In the rows, zero is written as 128.
Each row has a class, written after it, and each block has its own classes.
[140,123,123,136,136,132,149,185,134,115,130,90,141,121,139,145,94,130,137,125,158,120,83,115,131,120,121,127,105,127,122,113,64,128,125,139,137] -> <114>
[142,134,133,107,139,136,142,151,135,127,133,114,145,128,134,137,109,120,154,127,149,111,104,87,131,125,122,122,93,137,142,127,159,134,125,148,136] -> <82>
[132,126,121,83,125,131,146,142,127,117,112,101,134,135,149,123,120,114,128,113,122,108,131,131,129,144,121,119,112,129,136,126,192,138,117,127,142] -> <103>
[145,138,129,87,126,128,123,121,121,127,132,129,125,135,139,137,109,117,123,124,134,128,137,124,124,143,117,123,112,133,142,141,197,132,114,129,142] -> <103>
[138,120,118,120,135,121,150,199,130,119,121,109,151,121,137,162,89,126,131,110,151,118,77,117,128,126,117,120,121,136,109,107,91,133,121,135,144] -> <114>
[152,122,126,130,141,123,159,171,133,119,123,80,147,118,139,160,95,127,139,121,179,135,72,108,133,125,127,121,109,139,111,117,86,127,126,134,147] -> <114>
[145,128,137,93,123,123,145,168,132,136,111,142,162,131,142,155,114,128,143,118,136,119,105,103,146,131,111,112,130,143,139,115,181,137,128,138,144] -> <35>
[143,130,129,80,120,122,138,155,129,126,115,121,145,138,148,143,100,121,125,111,133,120,122,120,132,141,104,121,122,139,136,125,191,140,118,133,142] -> <35>
[141,128,126,96,121,145,146,158,134,129,115,134,142,137,140,143,110,117,127,120,122,125,122,122,143,135,109,121,124,131,134,119,179,140,120,133,142] -> <103>
[133,127,131,97,129,131,121,164,127,120,123,138,146,138,134,147,89,126,138,114,141,113,101,107,132,134,111,124,118,135,136,121,164,139,113,142,132] -> <103>
[143,134,140,111,143,140,126,127,129,131,126,121,144,123,126,150,112,126,158,124,183,126,103,101,128,126,118,123,108,140,141,136,164,132,131,149,136] -> <82>
[144,138,141,114,142,137,119,129,126,130,130,118,140,122,126,141,120,125,148,121,170,130,104,102,133,122,108,127,104,139,146,131,171,136,128,144,138] -> <82>
[149,121,128,101,122,126,155,182,128,128,111,117,153,127,145,147,102,124,150,120,143,116,98,108,136,132,108,110,119,133,134,114,156,139,123,138,145] -> <35>
[138,120,102,149,135,133,157,213,134,110,149,117,159,121,130,155,95,118,155,127,136,82,75,112,124,114,122,127,109,124,109,117,56,117,127,150,131] -> <114>
[142,129,133,86,114,136,129,144,129,129,132,167,143,138,136,141,110,119,148,122,114,103,127,109,126,130,106,123,120,134,148,132,200,140,117,148,128] -> <103>
[145,131,135,95,135,140,139,150,130,131,134,133,149,121,135,147,107,128,157,106,151,110,105,101,134,125,114,119,104,139,136,120,169,133,122,152,133] -> <82>
[137,120,114,120,130,123,160,180,133,118,129,86,142,124,140,136,112,122,128,121,142,119,102,129,128,129,118,127,119,131,121,117,99,129,134,128,143] -> <114>
[147,128,132,96,123,133,145,161,130,127,124,141,144,134,129,142,107,117,144,121,126,110,119,113,128,131,101,113,114,128,146,124,181,132,117,140,137] -> <103>
[136,128,98,137,138,142,151,140,113,103,145,47,119,118,130,116,106,113,132,128,156,117,101,127,123,132,152,130,76,123,113,132,97,122,124,138,136] -> <114>
[139,131,137,85,125,131,128,141,133,131,122,152,146,137,138,143,112,123,144,115,133,117,123,112,135,137,107,124,112,132,139,128,206,110,118,138,134] -> <103>
[133,125,110,191,183,144,145,187,127,100,166,70,146,108,117,159,98,112,162,144,181,110,51,101,127,101,157,133,88,128,106,118,43,110,131,152,126] -> <114>
[150,128,150,85,130,130,140,162,132,136,124,159,163,128,141,167,113,127,156,116,151,112,95,86,140,126,95,126,113,120,144,125,204,144,130,152,139] -> <35>
[144,119,131,117,135,126,151,189,132,123,111,119,165,121,144,165,98,125,158,121,165,113,84,95,131,129,109,119,119,134,126,104,129,137,128,143,143] -> <35>
[139,130,131,118,114,128,145,174,135,129,128,130,146,132,135,145,107,125,142,124,134,115,96,116,127,130,111,122,118,135,128,114,134,127,118,137,138] -> <35>
[127,136,147,100,143,129,115,155,126,134,128,161,151,132,126,167,98,124,163,121,166,129,91,83,108,123,98,128,96,141,142,128,174,143,118,152,135] -> <82>
[136,133,119,143,150,139,145,154,125,101,147,65,132,112,132,135,97,118,146,133,170,113,82,123,130,116,147,128,96,127,110,129,106,121,133,140,135] -> <114>
[141,127,123,102,128,134,133,151,128,115,122,131,138,131,137,144,98,124,137,115,135,111,110,122,127,132,121,124,115,134,130,121,151,131,121,132,139] -> <103>
[144,109,128,135,126,122,173,205,125,112,112,77,153,118,148,154,97,109,123,117,144,118,78,130,124,132,122,112,125,125,97,99,56,124,119,116,147] -> <114>
[139,135,121,74,120,137,128,152,131,129,134,164,144,155,134,137,98,115,145,122,119,98,137,113,128,136,107,129,116,130,145,127,199,137,110,147,126] -> <35>
[135,129,132,88,130,137,126,138,129,128,135,149,138,139,135,130,105,117,150,123,124,103,128,111,125,123,121,125,108,133,152,137,206,136,124,144,121] -> <103>
[142,130,128,97,125,132,143,146,127,128,118,113,140,132,132,144,103,121,138,117,145,120,111,115,136,134,113,121,109,134,139,127,175,136,121,140,140] -> <103>
[147,130,119,96,127,129,148,160,130,120,124,111,139,129,140,139,101,121,139,115,140,115,113,123,129,136,115,123,110,133,129,104,161,129,116,132,157] -> <35>
[142,129,133,90,124,118,133,154,130,126,107,116,150,132,147,144,108,133,130,110,140,130,117,121,150,143,110,126,124,137,135,117,176,150,138,133,149] -> <35>
[139,142,141,104,144,133,126,147,120,126,128,148,147,129,130,161,102,135,165,124,170,116,97,86,138,122,113,125,97,136,146,131,170,143,124,177,138] -> <82>
[149,126,142,71,125,110,140,197,139,137,92,144,169,131,152,192,78,138,144,104,169,135,71,96,139,138,85,113,133,147,130,105,179,148,120,138,156] -> <35>
[138,117,106,133,130,122,169,206,137,113,123,86,153,119,148,150,96,126,126,119,150,111,69,131,131,126,118,116,122,126,101,104,45,126,115,125,148] -> <114>
[137,121,119,133,133,134,143,158,134,122,145,101,145,120,126,154,112,119,151,133,154,110,95,108,129,110,129,130,111,130,111,116,108,128,131,146,128] -> <114>
[137,143,136,120,141,138,123,121,124,123,138,105,139,124,126,152,112,125,151,129,180,130,90,109,131,120,133,130,98,136,136,137,137,134,130,148,135] -> <82>

Next block, with new classes.
[111,106,124,139,127,155,119,130,120,100,149,152,138,134,143,145,136,102,127,121,138,114,145,125,145,148,145,123,133,123,167,117,114,135,142,112,111] -> <39>
[134,145,102,144,148,154,123,122,126,118,115,139,113,151,84,96,119,104,120,130,124,166,121,99,144,103,147,143,92,147,125,96,125,112,154,132,133] -> <117>
[133,173,114,132,116,86,133,135,119,114,110,138,115,124,158,156,119,84,98,108,100,167,127,140,175,102,90,128,115,112,134,136,130,86,155,118,127] -> <47>
[153,122,108,140,107,156,113,116,135,113,123,164,118,172,136,99,124,124,110,130,115,143,110,154,143,138,112,120,95,117,156,118,153,133,116,156,119] -> <39>
[140,135,123,134,120,123,118,136,142,100,103,166,140,125,169,123,115,133,130,108,151,132,116,151,160,138,147,121,119,100,148,103,160,121,123,126,121] -> <80>
[119,144,117,51,125,142,112,124,137,101,121,158,148,127,126,120,116,112,145,119,142,139,108,109,134,140,114,136,113,131,121,106,136,132,142,138,115] -> <80>
[140,138,118,145,134,146,130,137,131,103,138,140,103,130,143,116,124,114,121,149,142,149,121,139,129,109,131,140,141,146,141,117,133,118,134,134,122] -> <39>
[140,166,109,140,104,124,117,134,161,137,58,127,116,144,159,135,111,111,100,112,126,156,126,132,131,95,72,116,99,147,118,114,142,88,123,120,132] -> <47>
[118,139,111,124,131,153,113,120,135,111,106,186,135,128,132,136,114,98,113,120,125,157,98,95,151,136,118,127,112,116,138,100,137,125,142,136,109] -> <39>
[151,127,117,138,114,159,108,116,140,121,146,117,90,172,151,132,125,98,126,123,100,111,109,175,142,131,92,129,114,121,163,146,131,143,125,162,127] -> <39>
[138,119,111,127,136,127,112,126,131,112,111,160,129,151,165,109,128,107,125,78,126,156,121,182,148,128,119,126,107,107,164,105,145,103,133,137,124] -> <80>
[123,148,117,128,139,130,134,129,133,113,98,124,114,139,118,99,122,108,115,122,126,169,126,104,136,108,131,145,100,146,114,109,156,112,128,134,130] -> <117>
[152,142,119,111,121,151,99,141,134,130,98,158,110,142,115,116,109,121,137,99,141,128,123,105,138,142,141,129,109,115,143,115,188,131,151,103,138] -> <80>
[125,114,109,120,142,148,112,91,147,127,116,136,130,127,97,74,113,93,105,122,131,164,110,105,135,130,119,125,120,167,121,102,150,113,119,126,126] -> <117>
[143,131,112,140,146,144,132,125,137,116,152,130,135,122,113,108,113,120,117,104,119,195,122,97,135,124,135,140,103,130,123,119,145,128,133,124,115] -> <117>
[143,106,118,140,133,154,113,134,125,107,121,156,124,159,141,108,131,92,106,93,102,115,103,157,175,133,122,131,117,109,177,135,161,113,147,133,121] -> <39>
[138,131,110,142,112,154,120,126,126,118,127,149,103,152,111,124,107,91,114,111,119,118,100,140,146,120,107,125,106,111,156,132,124,131,151,139,127] -> <39>
[102,136,101,148,120,136,115,118,131,111,128,164,119,115,129,136,102,57,111,89,103,162,95,119,159,82,70,127,114,120,144,138,129,98,140,118,106] -> <39>
[128,121,135,133,131,111,131,130,169,126,121,176,128,103,113,98,121,99,133,91,128,115,110,137,163,148,163,136,104,136,169,103,183,111,143,142,132] -> <80>
[149,161,114,159,99,161,132,136,151,149,99,140,123,129,105,108,109,95,112,116,120,140,102,144,136,129,89,125,91,142,150,127,144,109,124,125,127] -> <47>
[103,113,114,134,144,151,122,131,145,245,177,156,108,105,123,146,128,84,120,125,148,135,124,143,140,134,138,144,146,129,166,91,140,133,144,112,121] -> <80>
[137,148,115,136,126,132,120,124,147,140,102,120,122,139,130,129,103,96,129,97,94,143,115,120,141,117,96,125,76,118,125,133,144,113,124,144,118] -> <47>
[129,162,116,141,111,141,112,146,143,102,67,163,122,129,118,129,114,115,112,104,136,144,121,111,150,109,101,115,104,119,129,118,147,96,152,110,121] -> <47>
[144,127,114,123,126,143,118,135,145,137,128,133,114,144,117,97,129,120,118,125,119,153,114,129,137,117,133,134,90,125,144,111,145,136,131,140,123] -> <80>
[84,127,117,106,129,115,110,110,143,104,131,152,131,148,124,133,140,116,120,148,115,134,108,127,158,125,126,137,114,120,129,107,191,138,135,138,104] -> <39>
[148,145,105,133,124,124,137,122,150,138,109,104,101,144,101,96,115,78,117,113,66,187,111,124,153,74,105,146,82,130,117,142,158,92,124,108,123] -> <47>
[130,128,125,139,122,128,126,117,143,124,128,133,122,141,104,121,123,97,115,112,103,162,120,110,134,126,128,137,107,137,138,110,149,118,122,134,132] -> <117>
[152,175,130,100,113,130,124,127,123,125,72,145,100,151,154,106,121,109,134,107,109,132,106,130,139,100,106,127,91,97,104,133,139,104,137,148,118] -> <47>
[148,164,113,133,127,138,118,137,124,134,104,123,105,138,121,111,120,85,114,112,107,156,119,122,140,101,120,130,88,132,116,124,122,103,142,116,130] -> <47>
[113,146,107,132,144,158,103,123,130,107,105,145,120,126,137,118,109,90,117,105,126,150,105,122,135,116,114,128,113,125,119,112,144,119,117,131,115] -> <117>
[130,118,127,118,142,127,114,129,144,108,109,154,103,138,154,126,130,117,138,120,132,121,122,154,138,141,149,134,109,122,159,102,167,132,141,158,106] -> <80>
[116,106,128,121,128,142,115,114,151,117,124,152,168,140,97,119,127,114,135,95,107,133,106,108,131,166,102,131,105,126,144,115,147,136,118,118,115] -> <80>
[147,132,123,127,160,124,112,127,138,101,108,141,113,142,115,105,121,82,101,144,114,149,136,105,127,133,165,139,115,245,120,87,153,128,147,144,116] -> <117>
[128,137,121,127,104,169,109,129,152,124,122,157,110,106,115,131,119,116,119,127,153,118,120,151,132,145,135,127,116,134,153,109,159,131,133,138,133] -> <39>
